Each row is followed by its class.
[-12   2  -5 -11  15  12   2   5  10 -25 -31   1   2   8  -5 -16   9   0
 -17  14  -1 -11  -6 -14  -6  -2  -8   5   3  14 -20  -7   3  -1   1 -13
 -30 -10  -2   4  20 -22 -21  -2   2  23 -10   7  13  23   4  -4   4  -1
 -14] : K
[ 12   1  13  -3  -7 -11   2   2 -33  17  22   0  18  -6  -9  14 -12   1
  16 -11   0   7  -2  -4  -6  -4  19  18  -4  -6  15 -29   1  -4  -6  18
  -3   4   5  -3  -2  20  40  -1  -5  -2  -1   4  -1  -6 -12  -3 -18   7
  18] : S
[  3   5   6  -3 -44  25 -10   1  -9   9   3 -14   1  -1  25   9   1  -1
   1 -11  -4   9   5   1  16  -1   5  -1  -5  -9   7  -2  -2 -12   1  15
  -8   0   4  -2 -10  13   8  -3  12  -6  -3  -1 -13 -13  14  11   1  11
   1] : S
[-12  15  11   2 -17 -11 -11  12  -5  11  15  -5   8 -11  13 -10   2   0
  23 -28 -12   6  10  13  -8  -7   5  -9  -2 -18  14  -7  -3  -7  23  21
   7  15   3  10   5  37  36  -7  10  -2   9   9   1  -9 -11   0  -9  10
   7] : S
[ -6  -4 -19  -6   7  35   2  11 -42   5 -32 -18  -4   5   0 -14  15  12
 -37  41  17 -14   4 -35 -17  -1  10  15  -7  27 -28  13   8 -31   9 -33
 -11 -10   4  -9   5  -5 -23   8  11  -5  -5 -24 -11  39  15  48  -6  -5
   1] : K
[ 10  -8  14  -4  -9  -7  -2   0 -20  17 -10   0  -8  -5  34   0 -16   8
  18  -5 -12  18   2   7 -11   0  18  10  -7 -12  11   7  -8 -10  11   8
  -3  15   4 -15 -12  31  17   2   6   4  -3  -5  -9 -10   7  13   1  16
  10] : S
[  0   2  -1  -1   5  32   2   1 -20   7 -26 -10   3   9  53  -8 -10   6
  -8   4  -2  -8  -3  -6  28  22  12  -1 -10  32   5  11 -11  -1 -40 -21
   1 -17  -7 -11   8   5 -35   6  20 -26   0 -12 -17 -11  32   4   1   0
   1] : K
[  8  -2  27   0   2 -24  14  -2  -1  41  23   4  -5  -7 -16  16 -27 -13
  16 -18   3  25  -6  15  -7 -19  25  15  -8 -29  38 -16 -19  -4 -18  16
   9   4  -2   0 -26  12  13   5 -16  28   9   9   6 -10   7 -46  -2   4
  20] : S
[ -8   8 -10  -3  -5  14 -17   5 -34  30 -10 -24  24  11  19   3 -18  22
   4  11   1  -1  10  32 -18   8   5  26 -16  -7   6   1 -11   4 -32   2
   8   7   8  -4   8  16  -9   8  16 -18   6   2 -20 -11  23  16 -11   7
   7] : K
[  8  -3  28 -16 -14  -1   4   5 -11  34 -11  -3   1   1  25  12 -12   1
  25  -1   0  17   4  10  22 -17  23  16  -5 -16  16  -3 -27 -22 -21  15
  -1  16   1  -9 -13  17  33   7  -3  27   9   5  -1   5  24   8  -3   8
  25] : S
[  8  16   7   5  17  51  -2   8  -9  -9 -27  -7  -2  19  82  -2   1  14
  -8  21   1  28  -5 -28  34  27   2   3  -8  41  -8   5 -13  12 -31  -7
  -1 -17 -12  -6  -4  -1 -23   6  35  -7  -3  -6  -2 -28  32  11 -16  -2
   3] : K
[ -1 -11  10  -3  -6 -10   6   2 -18  36  27   0  -5  -4   1  19  -6  12
  -6   0  -3   9   1   0  15 -31  21   9  -9 -40   5  -2 -14 -20  25  19
   7   6   8   4 -16  16  16   1 -17   9 -11  -3   1  14 -11  -3   4  12
  19] : S
[  4   0   8  -5  31  46  12   2   6   2 -24   5   3  12  49  -9   5   9
 -27  21   8  -9 -11 -20  32  16   3  -5   0  31   5   5  -5  -6 -19 -13
   3 -17  -3  -4 -20 -14 -50  -2  21  20 -24  -3   4   4  28   6 -11  -8
   7] : K
[  7   0   6  12  14  35   1   9 -27   9   5  -5   0   3  49   7  -5   8
   8  12   7   4  -7 -10  21   4   6  20 -10  18  20  -1 -22  10 -20  42
   2  -7  -8  -7 -30   5   1  12  26   6 -12  12  -6 -33  23  -3  -8  15
  11] : K
[-14 -15   1  -8   4  18   9  -2 -25  12 -29  -1  -5  17  19 -17  -4   6
 -27  20  -7   4  -6 -12  -5  -2   7  14  -1  13   4   3  -1  -4 -43 -21
 -10  -2  14 -10   1  -6 -65   9  -3  19 -13  -3 -13  21  23   6  18  -1
   8] : K
[  3  15  13   8  -3  16 -17  12   9 -11  -6  -3  -6  11 101 -12  -1   1
  22  -3  -7  23   5 -12  16  17  -1  -9  -7  39  -6  11 -15  -1 -27  -7
   1 -10  -8   6   5   2  14   6  33  24  13   7  -1 -25  18   3 -16  -2
  -5] : K
[ -3  11  27  10  -7   0   3   4  -7  42 -11   3  15 -15   2   3 -16  -5
   2 -20  -4  -1   1  -2 -10 -15   8  25  10 -27  43  -2 -31 -25   0  20
   6  39  12   1 -34  15  41  -3  -3  16   5   7  -5   1  20  11   7  12
  27] : S
[  9  12  19   6  -3  33  -2   8 -10  -7  -4  -7 -10  11  78 -12   5  11
 -12   7  -4   8  -2 -11  18  10   8  -6  -9  36  -7  19  -5 -24  -9 -11
   3  -6   3   1  -9  11   8   5  43  13   6   2  -3 -15   5  22 -13   7
   3] : K
[ -5   6  -4  11   9  20 -21  -2 -16   6 -28  -7   3  14   4  -1  -3  -4
   2  20  -2   4 -13   1   6  14  -3  14  -4   8  10   2  10  10 -39 -27
 -15 -22  15 -10  18  -2 -18  22  13  -8   7  24 -10   7  11   3  10 -19
  -3] : K
[  6  -4  26  -4   3   0  11  -7  -4  43  27  -6  24 -12  25  30 -16  -4
  12 -13   2   0 -10  23  16 -12   1   6  -1 -30  28 -29 -33   1 -29  20
  16   1   2  -3   4  39 -26   1 -15 -15 -19   7  -7 -22  27 -14  -4   9
  29] : S
[ -2  33   3  -1  15  13 -26   2   0   8 -44 -17 -12   6  20  -2   2 -31
   4  16   9  -5   9 -20  17  33  -6  11  -5  15 -14  -5  -7 -36 -20 -15
  10  -5  -1  -4  26 -23  65  17  35  17  40  -3 -12  -9  32  16   5 -10
  15] : K
[-10  14  19   4 -17  -8  11  10 -43  29  14  -5  18  -2  -4  -3   2  12
  27 -16 -19  13  15  -3 -16 -21  21  19  -5 -22   9  -4  -8 -12 -18  23
   6   3  -1  -3   1  21  32  -2  -8 -12  -3   5  -8   3  -4   3   4   9
  14] : S
[  3  -7   4  11 -15  -7  -1   9 -28  22  35   6   9  -4 -42   8  -4  -4
   2   2   2  14   1  12 -23 -21  31  12  -3 -37   7  -1   2  -6   4   6
   1  -6   3  -8   4  13  31  11 -16   7  -1   4  -1   4 -13   7  -8  10
  20] : S
[  1  24  -5 -24  18  27  -1   3   3  16 -30  -7   8  -7  40   3  -1   0
  -1  10  -8  -8  -2 -13  19  12  -1   7 -13  21  -7   1 -18 -21 -16  -3
  -1  -9  -1   1  -9  12  -9   5  27   0   6  -1 -13   4  24   6   2  -4
  10] : K
[  9   3  25  -5 -22 -24   8   6 -25  52  26  -7   6  -4  11  28 -17   6
  12 -16  -9  20  10   1 -15 -19  22  18  -6 -30  19 -11 -16 -12 -12  32
  -7   5   7  -9 -14  30  35  15 -12   8  -1  -1 -31 -11   6  -5  -3  14
  30] : S
[ 15  21  -5   0  11  38 -15   6 -26  10 -32  -8   2   6  44 -13 -20   9
   8  17   6   6 -11  -8  28  19   9  18  -9  38  -2   9  -9  -6 -12 -15
  -3  -6  -3 -12   1   1  19  12  39   9   4   4  -8 -10  18  12  -8  11
   4] : K
[  4  -5  27 -13  25  23 -12  -7   0 -11   0 -10 -20   4  71   2  -8   3
  -5   1  14 -16 -17  -9   7 -23   0 -14 -18  -3   5  -1 -17  -1 -12  -6
   1  -7   4   1  12   9 -32  -5  31 -21 -13  25  -8 -27   9  -7  -9  12
   5] : K
[ -3  -7   6  74  15  28   0   1   8 -13  -6  10  -1   6  73  -6   5  -7
  -4  -1  17  -6 -12   0  16  10  -3 -23  -1  22  11  -2  -6 -11 -16 -14
   1 -21  -2   5 -13  17 -63   3  28   1 -23  -2  -7  -8  14   6  -2   1
  -2] : K
[ -7 -14  10  -3  -9 -11   7   6 -15  35  29  -5  10   2  -6  10  -6   2
 -11   5  -7   4   5  -8  -6 -20  15   5  -7 -34  10  -3 -16 -11  11  20
  12  11   8  -9  -3  21  -5  -3  -7  -7 -13 -13   3  15   3  -2  -1   7
  17] : S
[ -1  -2  10   4 -12 -13  -4   6 -14  13  46  -5   4 -11  -2  22 -13   0
  14  -8  -5  -1  14   4  -3  -5  11   9 -11 -12   6  -8  -6  13 -31  -1
  10   5  -2  -6 -26  16  13  10  -9   8  -7   0 -16 -22   9 -14  -8  -3
   9] : S
[  1   4  -9  -3  20  29 -10   1 -38  13 -38   0  10  20   8 -10   2  13
   3  18   8  -8 -14  -3   5  23   3  26  -5   4  -3  11   5   4 -12 -10
   0 -10  -4 -14  13  -8 -15  16  16 -16  -8  21 -11  -4   2  13   6   4
   0] : K
[ 10 -21 -16  -1  21  46  -5  -5   6 -28 -12  -8 -20  14  54  -7   4   5
  -7  23  14   0  13  -9  25  14 -17 -12  -2  42  -3  11  12  25  -9 -40
 -16 -25 -12  -3 -13 -16 -50   0  21 -24  -6   1  -3 -22  14  -7 -11  12
 -21] : K
